Here is a tiny trained network, its code and every weight. The questions are about switching its units off for an input and a target symbol, where a switched-off unit gives its printed mean instead of its output.

import numpy as np


def w(rows, s, z=0):
    codes = np.array(rows[::2]) - 128.0
    scale = np.full(codes.shape[1], s)
    scale[-1] = z or s
    return codes * scale


def norm(h):
    return h / np.sqrt((h * h).mean(-1, keepdims=True) + 1e-5)


def f(y):
    return np.maximum(y, 0)


def softmax(a):
    e = np.exp(a - a.max(-1, keepdims=True))
    return e / e.sum(-1, keepdims=True)


def log_softmax(a):
    a = a - a.max(-1, keepdims=True)
    return a - np.log(np.exp(a).sum(-1, keepdims=True))


def net(x, mask):
    ids = ['αζλτφψ'.index(c) for c in x.split()]
    T = len(ids)
    res = E[ids] + P[:T]
    r = norm(res)
    for j in range(2):
        rows = slice(2 * j, 2 * j + 2)
        q, k, v = (r @ M[0][rows].T for M in (Q, K, V))
        z = softmax(np.where(np.tri(T) > 0, q @ k.T / 2**0.5, -1e9)) @ v
        o = O[0][rows]
        res = res + np.where(mask[j], z, o[:, -1]) @ o[:, :-1]
    y = f(norm(res) @ A[0][:, :-1].T + A[0][:, -1])
    res = res + np.where(mask[2:14], y, B[0][:, -1]) @ B[0][:, :-1]
    return log_softmax(norm(res)[-1] @ U[:, :-1].T + U[:, -1])


Q, K, V, O, A, B = {}, {}, {}, {}, {}, {}
E = w([
[212,102,70],'α',
[214,104,71],'ζ',
[219,94,72],'λ',
[202,111,84],'τ',
[24,96,253],'φ',
[58,182,145],'ψ',
],0.0031)
P = w([
[156,2,89],'0',
[117,140,153],'1',
[179,98,46],'2',
[101,138,146],'3',
[184,122,53],'4',
[89,139,146],'5',
[179,132,49],'6',
[81,139,147],'7',
],0.0028)
Q[0] = w([
[212,175,67],'H1',
[60,163,120],'H1',
[105,24,233],'H2',
[254,12,49],'H2',
],0.0039)
K[0] = w([
[48,94,254],'H1',
[107,155,78],'H1',
[231,60,132],'H2',
[134,229,65],'H2',
],0.0043)
V[0] = w([
[88,88,137],'H1',
[76,155,21],'H1',
[3,108,106],'H2',
[105,224,104],'H2',
],0.0032)
O[0] = w([
[105,80,191,142],'H1',
[242,199,144,254],'H1',
[252,137,183,85],'H2',
[134,133,230,22],'H2',
],0.0022,0.00075)
A[0] = w([
[64,212,111,127],'N1',
[27,68,159,251],'N2',
[130,53,71,124],'N3',
[221,86,169,87],'N4',
[1,179,104,88],'N5',
[81,23,221,128],'N6',
[205,54,78,207],'N7',
[39,63,152,204],'N8',
[152,6,139,88],'N9',
[207,179,154,154],'N10',
[152,212,103,52],'N11',
[10,138,65,142],'N12',
],0.0032,0.0014)
B[0] = w([
[166,60,137,172],'N1',
[231,190,49,177],'N2',
[59,170,150,189],'N3',
[66,141,221,164],'N4',
[179,84,213,171],'N5',
[121,109,4,153],'N6',
[55,147,209,254],'N7',
[214,157,49,166],'N8',
[202,55,159,167],'N9',
[85,165,108,168],'N10',
[96,117,95,148],'N11',
[140,51,214,166],'N12',
],0.0024,0.0032)
U = w([
[202,12,78,188],'α',
[182,228,35,172],'ζ',
[34,148,100,111],'λ',
[70,60,176,67],'τ',
[134,135,123,3],'φ',
[153,199,254,185],'ψ',
],0.0088,0.0063)

Each question gives the input, a string of symbols that net reads in full, and the target symbol t.
The units are the heads (2 rows each of Q, K, V and O) and the neurons (one row each of A and B). Each row of codes is followed by its name. A weight is (code - 128) times the scale printed after its matrix; where a second scale follows, it is the last column's (O, A, B and U).
mask holds one flag per unit, heads first, then neurons. A switched-off unit (its flag False) gives its mean, the last column of its rows in O or B, instead of its output. The means were averaged over made-up inputs and are rounded, as every weight is.
A unit's drop is (log p(t) with every unit on - log p(t) with that unit switched off) / (log p(t) with every unit on - log p(t) with every unit switched off).
unit that matters most: the unit with the biggest drop
k most important neurons: the k neurons with the biggest drops, biggest first
heads that matter: for each layer, one digit per head in row order, 1 if its drop is at least 0.15 and else 0, layers parted by /
drop of u: that unit's drop, to one decimal
input τ φ ψ, target α: unit that matters most => N7
input ψ τ τ λ φ τ τ λ, target λ: heads that matter => 01
input α ζ λ τ, target λ: heads that matter => 01
input α τ λ α, target λ: heads that matter => 01
input λ τ ψ λ φ λ, target τ: 2 most important neurons => [N7; N2]
input ζ ζ φ α ψ, target α: 3 most important neurons => [N7; N1; N12]
input ψ ψ ζ α, target ψ: heads that matter => 00
input τ ψ ψ τ λ φ φ, target ζ: 2 most important neurons => [N2; N8]
input ψ τ τ ζ, target λ: drop of N7 => 0.4
input ζ τ λ α τ α, target λ: drop of N2 => 0.1
input ψ λ φ φ α λ, target τ: drop of N7 => 0.4
input ψ ψ α ψ τ φ φ, target ζ: drop of N2 => 0.3
